Below are the code and all the weights of a small trained network. Each question names an input and a target symbol and asks about switching units off, where a switched-off unit gives its printed mean instead of its output.

import numpy as np


def w(rows, s, z=0):
    codes = np.array(rows[::2]) - 128.0
    scale = np.full(codes.shape[1], s)
    scale[-1] = z or s
    return codes * scale


def f(y):
    return y / 2 * (1 + np.tanh(0.7978845608 * (y + 0.044715 * y**3)))


def softmax(a):
    e = np.exp(a - a.max(-1, keepdims=True))
    return e / e.sum(-1, keepdims=True)


def log_softmax(a):
    a = a - a.max(-1, keepdims=True)
    return a - np.log(np.exp(a).sum(-1, keepdims=True))


def net(x, mask):
    ids = ['ΓΘΠΩαβεζηλμστφψ'.index(c) for c in x.split()]
    T = len(ids)
    res = E[ids] + P[:T]
    q, k, v = (res @ M[0].T for M in (Q, K, V))
    z = softmax(np.where(np.tri(T) > 0, q @ k.T / 3**0.5, -1e9)) @ v
    res = res + np.where(mask[0], z, O[0][:, -1]) @ O[0][:, :-1]
    y = f(res @ A[0][:, :-1].T + A[0][:, -1])
    res = res + np.where(mask[1:25], y, B[0][:, -1]) @ B[0][:, :-1]
    return log_softmax(res[-1] @ U[:, :-1].T + U[:, -1])


Q, K, V, O, A, B = {}, {}, {}, {}, {}, {}
E = w([
[149,54,135,142,127],'Γ',
[128,190,104,177,133],'Θ',
[153,108,69,73,134],'Π',
[140,126,110,152,114],'Ω',
[156,83,102,78,149],'α',
[164,85,99,135,46],'β',
[141,192,89,119,121],'ε',
[178,157,177,113,91],'ζ',
[147,137,134,138,101],'η',
[145,130,118,147,102],'λ',
[134,120,110,156,143],'μ',
[149,130,181,165,162],'σ',
[9,109,169,76,109],'τ',
[155,163,161,91,199],'φ',
[171,81,178,117,133],'ψ',
],0.011)
P = w([
[53,146,221,26,58],'0',
[95,146,194,63,90],'1',
[136,147,176,87,108],'2',
[162,147,158,107,126],'3',
[185,144,143,128,142],'4',
[203,143,129,144,155],'5',
[222,143,119,157,170],'6',
[243,143,109,166,177],'7',
[255,141,97,180,186],'8',
],0.0054)
Q[0] = w([
[251,148,129,161,133],'h1',
[113,56,100,151,117],'h1',
[207,87,170,85,122],'h1',
],0.034)
K[0] = w([
[250,154,103,154,151],'h1',
[156,60,165,85,89],'h1',
[194,35,89,161,160],'h1',
],0.026)
V[0] = w([
[164,119,88,66,39],'h1',
[127,6,95,116,130],'h1',
[102,201,3,92,131],'h1',
],0.021)
O[0] = w([
[227,169,13,140,138,203],'h1',
[186,2,92,23,94,22],'h1',
[49,247,40,49,99,2],'h1',
],0.011,0.0048)
A[0] = w([
[178,86,134,233,87,129],'n1',
[137,61,114,99,143,155],'n2',
[98,91,157,137,113,123],'n3',
[126,43,192,62,133,56],'n4',
[132,111,116,116,156,116],'n5',
[146,127,140,102,197,124],'n6',
[106,185,125,169,130,164],'n7',
[85,133,132,127,96,130],'n8',
[129,81,134,116,171,92],'n9',
[54,236,213,18,136,87],'n10',
[148,163,96,254,202,111],'n11',
[117,87,107,196,57,138],'n12',
[146,124,114,182,167,123],'n13',
[128,199,197,103,136,253],'n14',
[131,126,64,157,197,104],'n15',
[134,131,93,136,179,107],'n16',
[240,170,161,26,205,207],'n17',
[127,50,78,61,77,35],'n18',
[153,200,169,112,63,195],'n19',
[150,133,158,105,126,134],'n20',
[114,94,211,200,104,173],'n21',
[82,103,201,108,211,62],'n22',
[109,85,184,94,41,254],'n23',
[140,150,128,56,139,115],'n24',
],0.0098,0.0061)
B[0] = w([
[104,100,223,106,100,253],'n1',
[120,106,149,61,126,170],'n2',
[117,126,121,176,131,150],'n3',
[114,247,104,137,149,182],'n4',
[133,139,133,112,127,130],'n5',
[143,145,144,129,162,141],'n6',
[64,142,103,90,127,199],'n7',
[154,131,114,87,114,130],'n8',
[126,173,119,129,139,151],'n9',
[255,60,199,157,71,185],'n10',
[118,224,178,172,120,253],'n11',
[119,100,130,155,81,153],'n12',
[127,160,142,135,132,175],'n13',
[86,74,32,140,153,223],'n14',
[96,143,167,144,111,145],'n15',
[114,136,156,139,116,135],'n16',
[210,130,115,128,224,208],'n17',
[116,190,82,151,24,168],'n18',
[120,98,47,139,157,187],'n19',
[124,116,139,117,140,142],'n20',
[128,99,85,33,62,254],'n21',
[182,132,153,233,179,167],'n22',
[57,47,92,147,192,171],'n23',
[167,138,142,117,95,134],'n24',
],0.022,0.015)
U = w([
[133,61,175,61,186,99],'Γ',
[101,138,26,163,24,149],'Θ',
[170,178,62,99,198,123],'Π',
[105,136,103,133,195,229],'Ω',
[188,31,137,197,208,142],'α',
[180,161,199,190,194,15],'β',
[43,196,67,170,204,96],'ε',
[101,254,200,154,48,80],'ζ',
[109,182,141,133,131,121],'η',
[114,177,137,152,177,243],'λ',
[64,37,40,91,203,178],'μ',
[51,28,161,120,35,162],'σ',
[119,171,147,125,122,92],'τ',
[39,153,57,17,70,155],'φ',
[208,98,187,92,14,1],'ψ',
],0.0039,0.0031)

Each question gives the input, a string of symbols that net reads in full, and the target symbol t.
The units are the heads (3 rows each of Q, K, V and O) and the neurons (one row each of A and B). Each row of codes is followed by its name. A weight is (code - 128) times the scale printed after its matrix; where a second scale follows, it is the last column's (O, A, B and U).
mask holds one flag per unit, heads first, then neurons. A switched-off unit (its flag False) gives its mean, the last column of its rows in O or B, instead of its output. The means were averaged over made-up inputs and are rounded, as every weight is.
A unit's drop is (log p(t) with every unit on - log p(t) with that unit switched off) / (log p(t) with every unit on - log p(t) with every unit switched off).
The circuit of an input: a set's keep is (log p(t) with only the set's units on - log p(t) with every unit switched off) / (log p(t) with every unit on - log p(t) with every unit switched off). Starting from the 12 units with the biggest drops (on a tie, the unit counted first), units are removed one at a time, each time the one whose removal leaves the highest keep (on an exact tie, the one counted first), for as long as the keep stays at least 0.8.
circuit, biggest first: the units of the circuit, biggest drop first
most important unit: the unit with the biggest drop
k most important neurons: the k neurons with the biggest drops, biggest first
input ζ α φ β σ λ, target σ: 2 most important neurons : (n4, n17)
input Ω β ζ ζ φ ζ, target φ: circuit, biggest first : (h1, n21, n10)
input Ω λ Θ ψ φ ε Γ β ψ, target Γ: most important neuron : (n1)
input ζ ε ε λ σ Γ η, target Γ: circuit, biggest first : (h1, n18, n11, n14)
input σ σ ζ Γ ε β ε β Ω, target β: circuit, biggest first : (h1, n21, n14)
input σ Γ τ Γ σ φ, target α: circuit, biggest first : (h1, n22, n10, n14)
input τ λ Θ β ζ, target β: circuit, biggest first : (h1, n21, n17)
input σ Π ζ τ, target μ: circuit, biggest first : (n11, n23, h1)
input ζ ζ η φ, target α: circuit, biggest first : (n10, h1, n22, n14)
input Γ ζ σ α ζ Ω, target ζ: 2 most important neurons : (n14, n23)
input Γ ψ β ε σ α Θ, target Θ: 3 most important neurons : (n10, n14, n1)
input σ ζ σ Θ ψ ψ β, target ψ: circuit, biggest first : (h1, n14)
input λ ε Θ σ β ζ Π, target Π: circuit, biggest first : (h1, n17)
input Ω Ω α ε ψ β λ, target β: circuit, biggest first : (n21, h1, n14)
input Π φ ζ β ζ ζ μ σ λ, target σ: circuit, biggest first : (h1, n17, n4)
input β ζ Γ η α λ, target α: 3 most important neurons : (n21, n11, n4)
input ζ α Π, target Π: most important unit : n17
input φ σ α ζ α φ ζ, target φ: 4 most important neurons : (n10, n21, n22, n17)
input φ Γ Ω ε Θ η, target Θ: 4 most important neurons : (n17, n1, n10, n23)
input Γ β ζ ζ Ω λ Γ Π ζ, target Π: 4 most important neurons : (n1, n10, n17, n23)
input ζ ε ε λ, target ε: most important neuron : (n21)
